Below are the code and all the weights of a small trained network. Each question names an input and a class and asks about switching units off, where a switched-off unit gives its printed mean instead of its output.

import numpy as np


def w(rows, s, z=0):
    codes = np.array(rows[::2]) - 128.0
    scale = np.full(codes.shape[1], s)
    scale[-1] = z or s
    return codes * scale


def norm(h):
    return h / np.sqrt((h * h).mean(-1, keepdims=True) + 1e-5)


def f(y):
    return y / 2 * (1 + np.tanh(0.7978845608 * (y + 0.044715 * y**3)))


def log_softmax(a):
    a = a - a.max(-1, keepdims=True)
    return a - np.log(np.exp(a).sum(-1, keepdims=True))


def net(x, mask):
    res = np.array(x, float).reshape(1, 3) / 4 @ E
    u = 0
    for l in range(2):
        y = f(norm(res) @ A[l][:, :-1].T + A[l][:, -1])
        res = res + np.where(mask[u : u + 8], y, B[l][:, -1]) @ B[l][:, :-1]
        u += 8
    return log_softmax(norm(res)[-1] @ U[:, :-1].T + U[:, -1])


A, B = {}, {}
E = w([
[149,208,179,255],'x0',
[183,88,188,165],'x1',
[14,162,148,201],'x2',
],0.0047)
A[0] = w([
[241,164,229,193,194],'0.n0',
[82,129,190,103,255],'0.n1',
[68,217,90,65,124],'0.n2',
[75,73,120,111,254],'0.n3',
[255,21,181,115,189],'0.n4',
[140,203,90,137,1],'0.n5',
[38,64,156,177,27],'0.n6',
[117,148,144,222,193],'0.n7',
],0.0093,0.0021)
B[0] = w([
[8,105,168,173,251],'0.n0',
[125,116,172,147,163],'0.n1',
[175,164,196,166,171],'0.n2',
[202,97,125,150,178],'0.n3',
[46,254,75,53,255],'0.n4',
[129,126,182,112,131],'0.n5',
[122,72,77,174,168],'0.n6',
[174,56,163,69,200],'0.n7',
],0.0094,0.0071)
A[1] = w([
[161,47,98,226,6],'1.n0',
[93,225,84,124,64],'1.n1',
[183,83,186,156,29],'1.n2',
[238,92,121,2,111],'1.n3',
[75,193,214,125,100],'1.n4',
[183,179,164,139,59],'1.n5',
[82,181,178,124,94],'1.n6',
[231,85,107,93,122],'1.n7',
],0.0094,0.0017)
B[1] = w([
[120,78,63,113,210],'1.n0',
[68,122,59,101,222],'1.n1',
[154,154,74,47,192],'1.n2',
[105,158,142,203,208],'1.n3',
[205,141,84,104,253],'1.n4',
[121,90,166,57,134],'1.n5',
[193,113,137,51,209],'1.n6',
[185,194,104,254,170],'1.n7',
],0.0081,0.0045)
U = w([
[225,174,211,71,75],'0',
[185,49,92,165,44],'1',
[186,200,110,204,62],'2',
[96,236,85,82,249],'3',
[102,85,251,158,144],'4',
],0.017,0.0018)

Each question gives the input, the list of numbers given to net, and the class t.
The units are the neurons (one row each of A and B). Each row of codes is followed by its name. A weight is (code - 128) times the scale printed after its matrix; where a second scale follows, it is the last column's (A, B and U).
mask holds one flag per neuron, layer by layer. A switched-off neuron (its flag False) gives its mean, the last column of its row in B, instead of its output. The means were averaged over made-up inputs and are rounded, as every weight is.
A unit's drop is (log p(t) with every unit on - log p(t) with that unit switched off) / (log p(t) with every unit on - log p(t) with every unit switched off).
The circuit of an input: a set's keep is (log p(t) with only the set's units on - log p(t) with every unit switched off) / (log p(t) with every unit on - log p(t) with every unit switched off). Starting from the 12 units with the biggest drops (on a tie, the unit counted first), units are removed one at a time, each time the one whose removal leaves the highest keep (on an exact tie, the one counted first), for as long as the keep stays at least 0.8.
circuit, biggest first: the units of the circuit, biggest drop first
most important unit: the unit with the biggest drop
top k neurons: the k neurons with the biggest drops, biggest first
top k neurons in layer l: the k neurons of layer l with the biggest drops, biggest first
input [-6,-6,8], class 1: circuit, biggest first => [0.n4, 0.n3]
input [8,2,0], class 4: circuit, biggest first => [0.n0]
input [-3,5,3], class 1: top 2 neurons in layer 0 => [0.n6, 0.n3]
input [6,6,-1], class 4: top 2 neurons => [0.n0, 0.n7]
input [3,2,-1], class 4: top 2 neurons in layer 0 => [0.n0, 0.n7]
input [-5,1,1], class 2: top 3 neurons in layer 0 => [0.n0, 0.n3, 0.n4]
input [5,-1,7], class 4: top 2 neurons => [0.n4, 0.n3]
input [6,-6,6], class 0: top 3 neurons in layer 0 => [0.n0, 0.n4, 0.n7]
input [2,-7,-4], class 0: circuit, biggest first => [0.n2, 0.n4]
input [0,-6,-5], class 2: circuit, biggest first => [0.n4, 0.n0, 1.n3]
input [8,-6,8], class 0: top 3 neurons in layer 0 => [0.n0, 0.n7, 0.n4]
input [8,5,-5], class 3: top 2 neurons => [0.n4, 1.n4]
input [3,0,5], class 4: top 3 neurons => [0.n4, 1.n4, 0.n3]
input [-4,0,0], class 2: most important unit => 0.n0
input [-4,-5,2], class 0: top 4 neurons => [0.n2, 0.n4, 0.n7, 1.n5]
input [-4,-6,4], class 0: top 2 neurons in layer 0 => [0.n2, 0.n4]
input [-7,-4,8], class 1: top 2 neurons => [0.n4, 0.n0]
input [-6,3,3], class 2: circuit, biggest first => [0.n0, 0.n3, 1.n3]
input [8,-6,5], class 0: top 3 neurons in layer 0 => [0.n7, 0.n4, 0.n0]
input [-8,-2,3], class 2: top 3 neurons => [0.n0, 0.n4, 1.n7]
